Here is a tiny trained network, its code and every weight. The questions are about switching its units off for an input and a class, where a switched-off unit gives its printed mean instead of its output.

import numpy as np


def w(rows, s, z=0):
    codes = np.array(rows[::2]) - 128.0
    scale = np.full(codes.shape[1], s)
    scale[-1] = z or s
    return codes * scale


def norm(h):
    return h / np.sqrt((h * h).mean(-1, keepdims=True) + 1e-5)


def f(y):
    return np.maximum(y, 0)


def log_softmax(a):
    a = a - a.max(-1, keepdims=True)
    return a - np.log(np.exp(a).sum(-1, keepdims=True))


def net(x, mask):
    res = np.array(x, float).reshape(1, 2) / 4 @ E
    u = 0
    for l in range(2):
        y = f(norm(res) @ A[l][:, :-1].T + A[l][:, -1])
        res = res + np.where(mask[u : u + 7], y, B[l][:, -1]) @ B[l][:, :-1]
        u += 7
    return log_softmax(norm(res)[-1] @ U[:, :-1].T + U[:, -1])


A, B = {}, {}
E = w([
[66,158,108,136,85],'x0',
[111,87,2,128,202],'x1',
],0.0089)
A[0] = w([
[254,157,201,117,223,50],'0.n1',
[117,57,194,6,104,11],'0.n2',
[126,95,133,124,139,11],'0.n3',
[83,188,138,120,66,135],'0.n4',
[127,94,242,109,173,128],'0.n5',
[117,93,221,168,114,136],'0.n6',
[114,110,184,95,103,132],'0.n7',
],0.0099,0.0012)
B[0] = w([
[147,105,164,117,183,255],'0.n1',
[114,153,65,119,92,182],'0.n2',
[142,77,166,123,112,138],'0.n3',
[95,49,84,122,176,206],'0.n4',
[78,72,81,15,118,223],'0.n5',
[216,195,106,172,27,221],'0.n6',
[140,254,155,195,90,192],'0.n7',
],0.009,0.007)
A[1] = w([
[182,98,172,119,142,147],'1.n1',
[108,46,48,134,181,174],'1.n2',
[72,67,230,18,142,48],'1.n3',
[11,205,223,205,66,82],'1.n4',
[80,66,79,136,223,253],'1.n5',
[135,78,106,185,253,230],'1.n6',
[69,128,184,219,26,74],'1.n7',
],0.0068,0.0018)
B[1] = w([
[197,104,171,131,128,159],'1.n1',
[69,160,122,199,100,246],'1.n2',
[89,113,10,147,189,152],'1.n3',
[89,150,79,106,187,174],'1.n4',
[153,206,120,133,89,254],'1.n5',
[99,115,158,77,78,233],'1.n6',
[20,105,138,160,198,176],'1.n7',
],0.012,0.0072)
U = w([
[35,112,121,165,235,110],'0',
[109,11,184,213,134,1],'1',
[155,52,74,58,255,144],'2',
[199,172,166,69,74,162],'3',
[137,64,194,255,202,20],'4',
[143,44,154,247,161,15],'5',
[19,228,48,185,59,174],'6',
],0.013,0.0075)

Each question gives the input, the list of numbers given to net, and the class t.
The units are the neurons (one row each of A and B). Each row of codes is followed by its name. A weight is (code - 128) times the scale printed after its matrix; where a second scale follows, it is the last column's (A, B and U).
mask holds one flag per neuron, layer by layer. A switched-off neuron (its flag False) gives its mean, the last column of its row in B, instead of its output. The means were averaged over made-up inputs and are rounded, as every weight is.
A unit's drop is (log p(t) with every unit on - log p(t) with that unit switched off) / (log p(t) with every unit on - log p(t) with every unit switched off).
The circuit of an input: a set's keep is (log p(t) with only the set's units on - log p(t) with every unit switched off) / (log p(t) with every unit on - log p(t) with every unit switched off). Starting from the 12 units with the biggest drops (on a tie, the unit counted first), units are removed one at a time, each time the one whose removal leaves the highest keep (on an exact tie, the one counted first), for as long as the keep stays at least 0.8.
units of the circuit, in order: the units of the circuit, biggest drop first
top k neurons: the k neurons with the biggest drops, biggest first
k most important neurons of layer l: the k neurons of layer l with the biggest drops, biggest first
drop when u is switched off: that unit's drop, to one decimal
input [-6,1], class 2: most important neuron of layer 1 -> [1.n3]
input [-8,6], class 3: 4 most important neurons of layer 1 -> [1.n7; 1.n5; 1.n6; 1.n1]
input [7,-4], class 0: units of the circuit, in order -> [1.n7; 0.n4; 1.n5]
input [-8,-1], class 2: top 2 neurons -> [1.n3; 0.n5]
input [-2,-2], class 3: top 3 neurons -> [0.n6; 1.n2; 0.n1]
input [2,-1], class 0: top 3 neurons -> [0.n5; 0.n7; 0.n1]
input [5,-2], class 0: top 2 neurons -> [0.n5; 1.n7]
input [-7,7], class 6: top 2 neurons -> [1.n2; 1.n5]
input [-5,4], class 3: top 2 neurons -> [0.n5; 0.n4]
input [-2,-4], class 3: top 2 neurons -> [1.n2; 0.n6]
input [-6,-2], class 2: top 4 neurons -> [0.n1; 0.n5; 1.n3; 1.n5]
input [-2,1], class 3: 2 most important neurons of layer 0 -> [0.n4; 0.n5]
input [-8,5], class 3: top 2 neurons -> [0.n5; 1.n5]
input [-3,2], class 3: top 4 neurons -> [0.n5; 0.n4; 1.n1; 1.n7]
input [-2,-3], class 3: units of the circuit, in order -> [1.n2]
input [-3,-1], class 2: top 2 neurons -> [0.n1; 0.n5]
input [-3,1], class 2: top 2 neurons -> [0.n1; 1.n3]
input [-8,4], class 3: top 2 neurons -> [0.n5; 0.n4]
input [-3,-3], class 3: top 3 neurons -> [0.n6; 0.n1; 1.n2]
input [-5,1], class 2: units of the circuit, in order -> [0.n1]
input [-8,-2], class 2: 2 most important neurons of layer 0 -> [0.n5; 0.n1]
input [-6,7], class 6: drop when 1.n2 is switched off -> 0.3
input [-3,-2], class 3: drop when 1.n4 is switched off -> 0.0
input [-3,0], class 2: drop when 1.n3 is switched off -> 0.1
